Here is a tiny trained network, its code and every weight. The questions are about switching its units off for an input and a class, where a switched-off unit gives its printed mean instead of its output.

import numpy as np


def w(rows, s, z=0):
    codes = np.array(rows[::2]) - 128.0
    scale = np.full(codes.shape[1], s)
    scale[-1] = z or s
    return codes * scale


def f(y):
    return np.maximum(y, 0)


def log_softmax(a):
    a = a - a.max(-1, keepdims=True)
    return a - np.log(np.exp(a).sum(-1, keepdims=True))


def net(x, mask):
    res = np.array(x, float).reshape(1, 7) / 4 @ E
    y = f(res @ A[0][:, :-1].T + A[0][:, -1])
    res = res + np.where(mask, y, B[0][:, -1]) @ B[0][:, :-1]
    return log_softmax(res[-1] @ U[:, :-1].T + U[:, -1])


A, B = {}, {}
E = w([
[163,188,142,42,105,211,70],'x0',
[83,68,50,40,140,95,175],'x1',
[194,183,119,138,56,86,170],'x2',
[134,166,101,205,191,223,156],'x3',
[136,56,149,115,109,219,196],'x4',
[30,124,159,101,142,118,254],'x5',
[83,154,40,121,12,175,103],'x6',
],0.0083)
A[0] = w([
[132,187,129,71,101,170,198,154],'n1',
[154,153,68,154,88,212,154,187],'n2',
[129,127,136,170,163,122,149,1],'n3',
[202,134,69,212,71,153,112,175],'n4',
[125,132,50,122,194,179,155,99],'n5',
[146,121,200,175,173,179,146,98],'n6',
[179,96,131,98,127,59,42,134],'n7',
[134,151,156,195,162,30,176,194],'n8',
[187,126,223,173,192,199,152,124],'n9',
[122,40,125,98,121,113,179,34],'n10',
[107,48,132,106,115,119,190,83],'n11',
[173,110,106,108,171,112,80,67],'n12',
[76,148,88,102,42,215,127,131],'n13',
[142,101,145,194,111,152,119,37],'n14',
[133,144,24,123,203,208,175,122],'n15',
[74,135,152,47,149,103,173,133],'n16',
[137,139,90,198,163,155,76,154],'n17',
[120,23,142,97,115,123,249,165],'n18',
[97,127,117,64,164,105,186,151],'n19',
[103,29,136,108,131,122,227,166],'n20',
[100,2,139,127,133,118,229,156],'n21',
[167,155,155,149,153,25,209,174],'n22',
[123,67,148,110,112,114,163,127],'n23',
[169,136,214,188,156,181,149,91],'n24',
[142,113,203,99,139,132,176,79],'n25',
],0.009,0.0033)
B[0] = w([
[126,148,89,100,103,177,168,211],'n1',
[125,149,59,130,54,110,174,233],'n2',
[152,144,135,145,118,114,125,150],'n3',
[140,147,88,142,48,2,123,247],'n4',
[57,59,96,129,111,94,86,190],'n5',
[200,127,190,98,146,114,93,203],'n6',
[110,59,88,38,87,132,68,248],'n7',
[147,184,105,204,86,159,232,234],'n8',
[217,130,188,72,157,125,20,242],'n9',
[107,104,130,167,171,109,83,187],'n10',
[107,117,111,177,165,116,95,199],'n11',
[106,101,108,90,117,133,104,188],'n12',
[179,176,100,143,97,159,184,255],'n13',
[140,151,125,160,122,86,106,159],'n14',
[66,76,55,115,136,124,75,219],'n15',
[151,153,86,171,84,97,128,215],'n16',
[89,107,77,178,110,88,116,218],'n17',
[84,120,65,208,178,159,140,253],'n18',
[145,144,94,162,105,95,117,210],'n19',
[53,111,83,243,173,135,128,244],'n20',
[72,132,102,242,174,125,142,253],'n21',
[140,227,101,182,111,189,242,229],'n22',
[127,141,103,153,155,123,96,180],'n23',
[183,112,165,100,128,120,96,215],'n24',
[114,162,130,112,154,193,135,173],'n25',
],0.0088,0.0078)
U = w([
[147,190,75,152,59,101,182,181],'0',
[139,134,226,185,192,93,97,57],'1',
[1,111,19,196,150,125,143,169],'2',
[136,71,111,30,105,69,34,152],'3',
[74,65,170,89,150,110,187,2],'4',
[151,143,217,30,177,219,124,120],'5',
[24,66,173,69,121,83,129,76],'6',
],0.0088,0.0049)

Each question gives the input, the list of numbers given to net, and the class t.
The units are the neurons (one row each of A and B). Each row of codes is followed by its name. A weight is (code - 128) times the scale printed after its matrix; where a second scale follows, it is the last column's (A, B and U).
mask holds one flag per neuron, in row order. A switched-off neuron (its flag False) gives its mean, the last column of its row in B, instead of its output. The means were averaged over made-up inputs and are rounded, as every weight is.
A unit's drop is (log p(t) with every unit on - log p(t) with that unit switched off) / (log p(t) with every unit on - log p(t) with every unit switched off).
The circuit of an input: a set's keep is (log p(t) with only the set's units on - log p(t) with every unit switched off) / (log p(t) with every unit on - log p(t) with every unit switched off). Starting from the 12 units with the biggest drops (on a tie, the unit counted first), units are removed one at a time, each time the one whose removal leaves the highest keep (on an exact tie, the one counted first), for as long as the keep stays at least 0.8.
units of the circuit, in order: the units of the circuit, biggest drop first
most important unit: the unit with the biggest drop
k most important neurons: the k neurons with the biggest drops, biggest first
drop when u is switched off: that unit's drop, to one decimal
input [-5,-7,-4,-5,-4,-3,8], class 0: most important unit => n9
input [2,-1,-7,4,1,4,-5], class 1: 2 most important neurons => [n9 n6]
input [5,-4,2,8,-3,1,-6], class 1: 2 most important neurons => [n7 n17]
input [-7,-6,-3,-8,-1,-5,-2], class 0: units of the circuit, in order => [n8 n20]
input [0,1,6,5,-1,4,3], class 0: units of the circuit, in order => [n21 n20]
input [6,-7,-8,5,4,-4,7], class 0: 3 most important neurons => [n13 n2 n7]
input [2,-3,-1,8,-3,-4,-8], class 1: 3 most important neurons => [n7 n8 n2]
input [-8,-8,-2,6,-4,-4,0], class 0: 3 most important neurons => [n8 n4 n17]
input [-7,3,2,6,-1,-8,-8], class 0: 2 most important neurons => [n8 n22]
input [5,-4,-4,-8,-7,-1,-6], class 3: drop when n7 is switched off => 0.3
input [1,-2,-6,-3,1,-1,6], class 0: drop when n13 is switched off => 0.2
input [-2,-7,-5,7,-1,-3,-4], class 1: drop when n7 is switched off => 0.2
